Here is a tiny trained network, its code and every weight. The questions are about switching its units off for an input and a target symbol, where a switched-off unit gives its printed mean instead of its output.

import numpy as np


def w(rows, s, z=0):
    codes = np.array(rows[::2]) - 128.0
    scale = np.full(codes.shape[1], s)
    scale[-1] = z or s
    return codes * scale


def f(y):
    return y / 2 * (1 + np.tanh(0.7978845608 * (y + 0.044715 * y**3)))


def softmax(a):
    e = np.exp(a - a.max(-1, keepdims=True))
    return e / e.sum(-1, keepdims=True)


def log_softmax(a):
    a = a - a.max(-1, keepdims=True)
    return a - np.log(np.exp(a).sum(-1, keepdims=True))


def net(x, mask):
    ids = ['ζηλξπτψ'.index(c) for c in x.split()]
    T = len(ids)
    res = E[ids] + P[:T]
    u = 0
    for l in range(2):
        q, k, v = (res @ M[l].T for M in (Q, K, V))
        z = softmax(np.where(np.tri(T) > 0, q @ k.T / 2**0.5, -1e9)) @ v
        res = res + np.where(mask[u], z, O[l][:, -1]) @ O[l][:, :-1]
        u += 1
        y = f(res @ A[l][:, :-1].T + A[l][:, -1])
        res = res + np.where(mask[u : u + 8], y, B[l][:, -1]) @ B[l][:, :-1]
        u += 8
    return log_softmax(res[-1] @ U[:, :-1].T + U[:, -1])


Q, K, V, O, A, B = {}, {}, {}, {}, {}, {}
E = w([
[154,127,159,229,93],'ζ',
[128,47,94,150,126],'η',
[182,123,109,96,72],'λ',
[49,132,139,48,140],'ξ',
[253,180,133,147,98],'π',
[137,109,102,163,110],'τ',
[134,89,157,139,85],'ψ',
],0.015)
P = w([
[90,83,208,81,65],'0',
[2,154,13,89,167],'1',
[141,110,248,96,219],'2',
[103,151,52,129,56],'3',
[186,141,152,87,196],'4',
[81,157,56,121,78],'5',
[196,97,126,46,153],'6',
[87,150,61,124,91],'7',
[173,60,101,16,161],'8',
[99,155,67,123,93],'9',
],0.0095)
Q[0] = w([
[83,149,3,64,205],'L0H1',
[130,229,108,67,184],'L0H1',
],0.0071)
K[0] = w([
[113,216,2,46,116],'L0H1',
[20,147,26,135,18],'L0H1',
],0.0077)
V[0] = w([
[123,213,128,155,225],'L0H1',
[247,253,63,98,109],'L0H1',
],0.0049)
O[0] = w([
[123,163,10,81,181,8],'L0H1',
[255,209,174,161,87,5],'L0H1',
],0.0042,0.0022)
A[0] = w([
[130,100,118,30,187,164],'L0N1',
[94,126,255,122,127,1],'L0N2',
[202,108,126,187,41,47],'L0N3',
[128,208,29,154,101,139],'L0N4',
[46,90,25,170,71,190],'L0N5',
[156,85,157,140,211,34],'L0N6',
[45,75,184,114,121,105],'L0N7',
[45,220,188,5,153,139],'L0N8',
],0.0081,0.0043)
B[0] = w([
[61,97,253,149,130,186],'L0N1',
[146,137,83,44,223,127],'L0N2',
[35,170,90,124,197,152],'L0N3',
[217,185,48,51,165,161],'L0N4',
[62,254,115,70,120,254],'L0N5',
[113,170,73,92,155,122],'L0N6',
[205,220,174,148,63,170],'L0N7',
[159,198,177,54,182,172],'L0N8',
],0.0065,0.0069)
Q[1] = w([
[193,75,114,244,145],'L1H1',
[2,43,11,232,68],'L1H1',
],0.0056)
K[1] = w([
[163,185,151,95,96],'L1H1',
[116,49,83,62,255],'L1H1',
],0.0071)
V[1] = w([
[118,99,74,69,182],'L1H1',
[154,237,189,142,1],'L1H1',
],0.005)
O[1] = w([
[115,111,127,110,134,121],'L1H1',
[254,142,242,227,140,255],'L1H1',
],0.0086,0.0035)
A[1] = w([
[24,100,170,64,186,107],'L1N1',
[121,114,117,104,19,21],'L1N2',
[161,44,131,226,86,236],'L1N3',
[240,72,43,178,157,255],'L1N4',
[140,168,100,71,139,36],'L1N5',
[190,92,178,170,64,116],'L1N6',
[116,167,1,212,182,71],'L1N7',
[96,240,152,168,108,72],'L1N8',
],0.0097,0.0037)
B[1] = w([
[131,40,105,112,76,228],'L1N1',
[97,202,149,173,112,145],'L1N2',
[151,123,185,2,147,241],'L1N3',
[78,44,222,111,77,214],'L1N4',
[194,134,129,30,201,171],'L1N5',
[51,148,144,91,232,236],'L1N6',
[147,14,106,104,206,208],'L1N7',
[71,109,89,229,171,253],'L1N8',
],0.0084,0.0056)
U = w([
[87,96,127,227,201,38],'ζ',
[55,44,94,105,108,144],'η',
[190,178,101,121,148,162],'λ',
[60,161,183,124,219,142],'ξ',
[177,47,144,144,174,152],'π',
[136,124,71,119,254,4],'τ',
[57,148,158,202,74,80],'ψ',
],0.0081,0.0039)

Each question gives the input, a string of symbols that net reads in full, and the target symbol t.
The units are the heads (2 rows each of Q, K, V and O) and the neurons (one row each of A and B). Each row of codes is followed by its name. A weight is (code - 128) times the scale printed after its matrix; where a second scale follows, it is the last column's (O, A, B and U).
mask holds one flag per unit, layer by layer, with each layer's heads first. A switched-off unit (its flag False) gives its mean, the last column of its rows in O or B, instead of its output. The means were averaged over made-up inputs and are rounded, as every weight is.
A unit's drop is (log p(t) with every unit on - log p(t) with that unit switched off) / (log p(t) with every unit on - log p(t) with every unit switched off).
The circuit of an input: a set's keep is (log p(t) with only the set's units on - log p(t) with every unit switched off) / (log p(t) with every unit on - log p(t) with every unit switched off). Starting from the 12 units with the biggest drops (on a tie, the unit counted first), units are removed one at a time, each time the one whose removal leaves the highest keep (on an exact tie, the one counted first), for as long as the keep stays at least 0.8.
units of the circuit, in order: the units of the circuit, biggest drop first
top k neurons: the k neurons with the biggest drops, biggest first
top k neurons in layer l: the k neurons of layer l with the biggest drops, biggest first
drop of u: that unit's drop, to one decimal
input η η π η ξ η ξ, target π: units of the circuit, in order -> (L0N5; L1N6)
input ξ τ η η η, target η: units of the circuit, in order -> (L1H1; L0H1)
input π π η λ λ τ, target τ: top 3 neurons -> (L0N5; L1N7; L0N4)
input η η λ λ η η π, target ξ: top 2 neurons in layer 0 -> (L0N5; L0N4)
input ζ π ζ ξ η λ, target λ: top 2 neurons -> (L1N6; L0N4)
input η ξ ξ η ξ ξ ψ ζ, target ζ: top 2 neurons in layer 1 -> (L1N8; L1N7)
input ζ η η τ η, target η: top neuron -> (L0N8)
input ξ λ λ η ψ π, target π: top 4 neurons -> (L1N4; L0N5; L0N4; L0N1)
input η τ τ ξ ξ ψ τ ξ π, target ξ: top 4 neurons -> (L1N6; L1N1; L0N5; L1N7)
input τ ψ ψ ψ, target ψ: top 2 neurons in layer 0 -> (L0N5; L0N2)
input η ξ η η π τ, target τ: top 3 neurons in layer 0 -> (L0N5; L0N4; L0N1)
input η ψ η ζ, target ζ: drop of L0H1 -> -0.1
input ξ ξ η ξ ξ η ζ ψ, target ψ: drop of L1N7 -> 0.2
input λ ξ ζ τ η λ, target λ: top neuron in layer 1 -> (L1N6)
input ξ η τ ψ τ τ ξ, target π: drop of L0N7 -> -0.1
